
[[ -40  -23 -105 -184  107 -166   -6    8  247    1 -175 -144  -46   25
  -150  187   32   32  -86 -181  -94   38   28]
 [ 213   14  -18  190 -135   30    8  -50 -115 -134  234  140 -169  -14
    46   59 -189    0   49   41  -89  -39 -227]
 [  63  290  232   82   12  118 -230  -72 -276  -55  326  210   79   58
   230 -127  -37   52   61  150  -36  -69   10]
 [ -61  134  516 -157  233  669 -120   44 -195 -401 -378  126 -336   31
   188  177 -113   21 -254  266 -304  -76  472]
 [  63  -15   41   66   51   -7   12  -46  -85  -58  153  -72   30    8
    -3   90 -165  -19   41   76  -36  -72  -98]
 [  31  108  -56  -82   18  -26  -61  -96  123  -17 -107  130   77  252
   -64   60  163  159    4   94   84 -109  126]
 [ 119  326  -93  300   70 -453    8   21  254   83  423  131  305  323
  -239  -15  258  141  134  104  100 -123  -34]
 [ -29  -15  -41  106  318 -305   82    2  276  -47 -159 -204   48   26
  -214  212  159   55  -53 -143 -170   50   87]
 [  37   36   28  -74  -40   72  -78  -96 -140    6  165    5   93   81
    62   19 -151   11   59  155   84 -129  -65]
 [  -4   58  -27 -136   84 -212   14  211  210  -13  214 -227 -141 -109
  -183  228 -236 -150  -98 -210 -220   62 -138]
 [  38   61 -249 -147  -82 -333 -131  -74  175  119   31   14   -3  -11
   -26   13   92   77   33 -328  -25   98 -185]
 [  34  264 -154 -185 -117 -202 -199  -52  197  100   69  229   75  226
   -32  -53  227  172   36  -92  107  -34   19]
 [ 161 -478 -303  329   58 -189  201 -425  -66  -44 -335 -152  116    1
   -30  116   55  146  176  -14   99  -34 -224]
 [  57  496   25  -62  -52 -226 -133  222  251   76  552  183  119  294
  -193    4   47   31    6  100   35 -135   21]
 [  84  -43   50  197   82   27   24 -160 -142  -73   84  -10  121   82
    31   48  -64   52   88  195   37 -120  -42]
 [ -20  105   98 -324 -127  208 -183   18 -187   18  248   -9  -33  -14
   133   13 -333  -85  -12   81   18  -95  -97]
 [ -37  333  -75 -355  -51 -282 -122  285  351  123  361  -55  -30  103
  -230  121  -87  -64 -105 -172  -61  -14  -53]
 [ 162 -196 -181  155 -106 -114   42 -228 -151   -2  123  -32   54  -33
    46   24 -159   31  154    7   74  -50 -319]
 [  16  109  123  102  130   -2  -73 -106 -131  -19  164   15  184  109
    52   -5    0   55   72  175   31 -111   32]
 [  -9   74  -82 -391 -133   46 -194   -9   36   24  -48   61 -156  -15
    72   53 -104   15  -64 -176  -40   28  -63]
 [ 181 -687 -696  151 -168 -506  182 -534  -25  205 -244 -300  187 -144
   -36   66  -46  109  306 -331  247   63 -629]
 [   3 -254    6 -125   54  213  -29 -215 -173 -126 -371 -103 -135 -115
   143  129 -137   27  -38  -40  -85   16  -14]
 [  33 -400 -150 -119 -119  223  -88 -523 -438   44 -300  -62  174  -27
   317  -75 -140  113  186  115  264 -104 -179]
 [ 138  -72    1  150  -12    5   47  -36  -95 -119  165  -39 -113  -71
     6  111 -230  -43   26   10 -116  -31 -193]
 [ 109  330 -181  -76 -127 -437  -42  285  378  100  565   33  -47  110
  -291  106  -89  -59  -15 -185  -63   -8 -236]
 [ 144  203  -80   47 -102  -78   74   99  243  -53  244  156   24  348
  -260  129   -6   83   13  233   99 -229    6]
 [  -5   -3  -77  -70  112 -176  -35  -42  171  -26 -172  -71  -40    5
   -78  137   93   72  -51 -177 -112   55   17]
 [  85 -151 -108  145   25  -50   -1 -324 -149    6  -79   -1  205  103
    79  -10   47  135  158  121  148 -105  -96]
 [ -70  217  142 -469  -48  276 -196  147   77 -100  -96  100 -244   76
    27  131 -126   -7 -195   -9 -124  -41  193]
 [ 156 -376 -258  232  -10 -172  101 -343 -117  -31 -172 -116    6 -112
    53   80  -50   79  148 -138    8   37 -313]
 [ -11 -257 -225 -179   62 -163   79  -63  204   -7 -304 -256 -113  -75
  -146  250  -78   -6  -70 -256  -94   65 -101]
 [ 165  265  106  234  -16   62  -43  -55  -28 -131  223  303   73  302
   -21  -21  111  152   62  312   59 -191   86]
 [   8  181  119 -119    1   48  -75   87  -36    6  332  -25   61  111
   -33   65 -210  -55   -9  164   19 -141  -17]
 [-143  307  162 -425  119   53 -172  217  188   10   89  -58   -5  142
  -109  140  -73  -38 -170   30  -78  -80  235]
 [ -56  296   -8 -368  -40  -43 -206   83  197   49   37  114  -11  179
   -45   32   80   80  -79  -64    6  -35  132]
 [ -70 -137  248 -284   36  590 -171 -241 -409 -174 -384   26  -97  -21
   333   38 -200   54  -64  220  -12 -105  190]
 [   0   87 -156 -191   -8 -311  -23  138  273   86  213 -154  -25    4
  -197  157 -103  -60  -41 -216  -75   27 -161]
 [  89 -175   25   23  -89  135  -28 -153 -364  -29  232 -129   -4 -150
   177   27 -417 -102  106   93   16  -75 -301]
 [ 129 -243 -482  -86 -202 -378  -16 -231  136  132 -112  -60  -43  -77
   -29   49   16   88  122 -378   63  103 -405]
 [-128  161   19 -138  194 -257 -165  -76   23  181  167 -147  373  103
    -5  -40   98   57   68  -14  104  -47   44]
 [  30 -133   67 -203 -124  378 -141 -251 -376  -69 -114   49  -28   -9
   279  -15 -245   33   50  171   94 -123  -54]
 [  65   96 -459 -451 -383 -412 -221   22  237  259  240   49  -92  -44
   -35  -28  -81    6   47 -491   72  121 -425]
 [ 280 -726 -561  646   14 -526  424 -529  -91   95   -6 -381  352  -36
  -179  130 -101   77  392    7  259 -101 -623]
 [ 105  -30   42 -139 -185  342  -67 -114 -205 -105    6  137 -107  112
   121   50 -236   35   17  237   86 -178  -36]
 [  58 -221   12  142   43  105   54 -295 -335    2   96 -149  269   58
   103   15 -227   12  181  308  187 -200 -154]
 [ 113   46 -235   34  -85 -373   33   29  178  110  363  -79   80   58
  -192   80 -102  -14   89 -110   47  -36 -297]
 [  16    7  -32  133  172 -160   53 -131   70   13   12  -79  262  213
  -124   78  110  111   83  168  105 -137   58]
 [ -99 -187 -195 -230  147 -233   31 -117  170  118 -216 -316  170   34
  -150  165   -1   30    2 -125   66  -19  -28]
 [  22  -11  100  -63    8  242 -108 -191 -226  -90  -90   65   34   76
   165   10  -61   85   32  181   45 -113   59]
 [ -56  198   23  -49  208 -232  -25   77  250   34   85  -89  175  191
  -202  120  129   58  -44   27  -22  -68  145]
 [  41 -158  138  134  110  175   27 -200 -321  -93   62 -134  125  -23
   127   63 -236  -20   83  236   21 -132  -60]
 [ -68 -186  -47  -89  264  -80  107  -34  217  -84 -376 -280  -28    3
  -191  293   21   25 -107  -86 -125    6  123]
 [ -27  -24  -22 -200   15   24  -68  -49  -12   13  -17  -98   23   29
    -2   94 -127    0   -8    6   14  -51  -25]
 [  47   73   15  -26   -3  -58  -23   32  -14   11  298  -65   70   68
   -59   75 -188  -46   33   83   17 -107 -116]
 [  -7  281 -192 -341 -151 -369 -131  200  312  211  456  -44   69  111
  -210   59 -113  -53   -4 -182   52  -30 -201]
 [  78   62  141 -285 -186  334  -75  206 -118 -174  222   10 -420 -131
    62  191 -536 -192 -152    6 -216  -39 -139]
 [ 132   24   37   84 -105   96  -65 -103 -216  -73  246   90  -37    1
   124  -11 -210   -4   83  114   -2  -88 -175]
 [ 232 -293 -536 -155 -568 -239  -52 -275 -241  288  483  -53  103  -91
   106  -96 -460  -62  311 -150  345  -80 -795]
 [  -9  -65   99 -148  -10  280 -142 -228 -294  -49 -126   31   62   23
   233  -21 -116   63   42  148   71  -93   31]
 [  94 -118  -84  219  211 -124  153  -97  241 -190 -385  -13 -123   86
  -177  239  219  147  -66  -63 -166   20  111]
 [  20 -157 -560    7  -21 -841   27 -223  238  420  288 -335  506   39
  -218  -19   90   58  281 -324  287   28 -483]
 [-135  264  283 -263  233  230 -123   97  114 -134 -194   41  -19  208
   -43  142   90   72 -180  180  -98 -112  438]
 [  67   91 -196 -192 -117 -192  -88   59  258   -1  -10   75 -192   26
  -104  121   23   47  -67 -274 -103   69 -112]
 [ -69   47  117 -258  122   58  -64  144   69  -82  -23 -161 -189 -110
   -34  208 -220 -103 -159 -122 -231   42   36]
 [  -9 -178   52 -184  -34  312 -118 -270 -336  -66 -194  -28   -2  -51
   264   11 -197   34   38  106   58  -73  -31]
 [ 113 -254   28  197   89   90  186  -69 -118 -169   17 -206  -89  -71
   -65  229 -316  -76   12  128 -101  -90 -149]
 [  62 -116  169   76  122  322   43 -112 -111 -289 -326   38 -206   13
    68  181  -66   60  -90  149 -163  -61  159]
 [-103 -128 -354 -423  -87 -377 -140 -169   76  346   70 -284  308   -6
   -26   -9  -72   10  124 -247  252    1 -275]
 [ -60  486   81 -650 -214  159 -343  274  213    6  145  268 -257  167
     2   39  -63    8 -204  -92  -75  -37  166]
 [ -31  237   54 -171    2  -50 -167   -1  -22   82  269   26  170  136
    31  -25  -52   26   32   83   80 -106   11]
 [  90 -348 -736 -235 -323 -637   99 -232  223  435  239 -315  350   86
  -259   57 -170   16  279 -239  442  -80 -628]
 [  24 -138   17 -132  -99  248 -148 -291 -383   -7  -36   15   68  -38
   286  -61 -199   40  101  122  120  -87 -113]]

[ -19 -542  268 -255 -210  143  150  195  -80  356 -391 -563 -250  131
  325   53  180   25  191   32  187 -383  189  -52  194 -155  -90  -11] => 50
[-422  -86  -53  200  -91  -35  189 -206  -21  -18 -382 -407  -63 -161
  271  273  387 -101 -192   44   89 -115  161  143 -435  377 -214   89] => 59
[-115   21   40  -26  170 -125  -15    7   -2   87  194 -309 -153 -196
 -150  183  -46 -147 -288    0   85  -92  274 -100 -155  390  141  111] => 30
[-228   -2 -127   79  -56   83  192 -302   44 -230 -428  377  214  150
  578 -177  424  -49  198  -53 -154 -197 -154  369 -308 -416 -408  187] => 31
[ -35  -43 -121 -173  277  188   89   41 -196    2  -14 -180 -303 -122
   23    2 -436 -262  229 -212   92 -267   97  112  -12   80   25  147] => 16
[-354   29  -14  -48  187  -69   79 -155   18  -58  135   26 -186 -130
   18  124  126 -113 -247 -127 -152  -83  208   43 -341  308    9  304] => 7
[ -59   41   14  137    0 -110  -20  -44   69   55  -60 -271   59 -145
   65  163  219  -69 -281  120  144  -89  173  -23 -135  261  -29    8] => 20
[  23  -72  135 -312  197 -153   90   93  -98   -8  370    0 -169   50
 -227  -82 -325 -123   66 -168  -13  -87  296 -118  -27 -130  196  150] => 67
[-404 -235  141 -221  -36  -62  298 -148  -24  -93  -83  192 -159  170
  250  -45  295    3   72 -213 -254 -123  195  113 -327 -221 -151  323] => 46
[-153   95   16  -38  171 -127   86  -23   11  -86  218    9 -139 -143
 -108  147  -12  -95 -239 -134  -52    2  280  -23 -189  259   69  207] => 0
[ 179  290 -249  240  155  153 -220 -127  180  -39 -179  234  286 -132
  359  -88  213 -120 -124  122   53 -240 -223  224   52  -19 -195   53] => 1
[ -54    9 -131 -105  313  132  -51  -36 -111   78   52 -197 -186 -155
   17  -17 -302 -282   69  -72   86 -299   36   79  -70  175   57  140] => 36
[ -10 -158   29 -260  157  112   27   -5  -50   74  -16   99 -118  113
  203 -203  -89 -122  213 -109  -61 -322    3   84   29 -287  -33  190] => 32
[ -15  -89   12 -185  145  115   30   17   -5   50  -17   99 -127   40
  192  -96  -28  -87   95 -120  -53 -260   42   84   46 -150  -41  199] => 53
[ 118  125    1  -28  136 -109   10   39    2  -72  176   14   36  -74
  -88    4 -139 -110  -72  -37   84  -52  178  -28   -7  -18   62   53] => 28
[-261 -150  221 -295  118 -217  185   22  -35  -17  352   -1 -284   21
 -193   87  -22  -38 -162 -213 -155  -11  414 -142 -211   92  166  290] => 47
[ 115  168 -130   79  196  113 -203  -49  151   55   -8  139  107 -116
  216  -47  131 -103 -176   64   11 -248  -90   98   83   64  -58  124] => 23
[ -59   50   68  108  -52 -136    4  -60  167  -17  -28   31  126  -52
  153  102  414   39 -320   66  -16  -38  157   -1 -108   86  -82   99] => 66
[ -43  266 -182  -21  331   89  -56 -129   89 -175  170  521   -5  -89
  130  -92   -8 -128 -102 -187 -224 -136  -35  180  -85   -9  -53  322] => 45
[  46  -13  126  -44  -70 -147   88    0  112  -76   18  218  131  104
  147  -51  272   66  -86  -19  -55  -42  164    9  -18 -265  -88  101] => 48
[  24  127  -39  200   -5  -39  -72  -43  154   23 -100  -90  135 -152
  167  148  325  -20 -319  119  103  -91   83   28  -39  206  -94   27] => 29
[ 189 -121  183  -77  -73 -147  -27   97   59  133   20 -187  125   75
   54  -60  123   -3  -53  137  158 -154  170 -113  107 -209   33  -62] => 64
[-135  -35   92  -14  -83 -135  142 -124  105 -122  -79  241  128  114
  242  -51  387   48  -76  -30 -127  -58  120   85 -189 -243 -163  161] => 27
[-335 -266   31  -32 -126  -36  300 -194 -156  -52 -426 -319  -21  110
  320  -33  163 -155  273   -2   93 -219   92  177 -395 -197 -240   35] => 5
[-175  -38 -187 -115  174  235  199 -164 -137 -183 -276  247 -107   61
  375 -176 -107 -202  402 -243 -113 -287 -104  344 -179 -304 -252  240] => 13
[ 459  376 -148   30  380   82 -397  126  209   75  362  303  139 -194
  -47 -104 -164 -116 -269   53   54 -196  -61  -32  374   74  146   94] => 55
[ 293   22   37 -198  189   15 -119  126   42   77  204  148   31   54
   13 -199 -187  -95   73  -25   41 -230   45  -44  248 -279   94   75] => 15
[ 451  105 -134   18  154  180 -214  107   28  112 -118  -36  178  -38
  206 -199 -201 -162  174  121  253 -342 -154   89  345 -260  -50  -96] => 57
[ -20 -132    4 -107   89  117  -29  -22   -5  138 -139 -134  -61    5
  241  -78   59 -122   66   20   50 -321   -4   75    9  -75  -68  100] => 4
[-366 -139   92  -53  -23   19   66 -165  172   52 -125  160  -78   36
  376   58  605   64 -261  -49 -249 -184   82   97 -224   66 -166  328] => 42
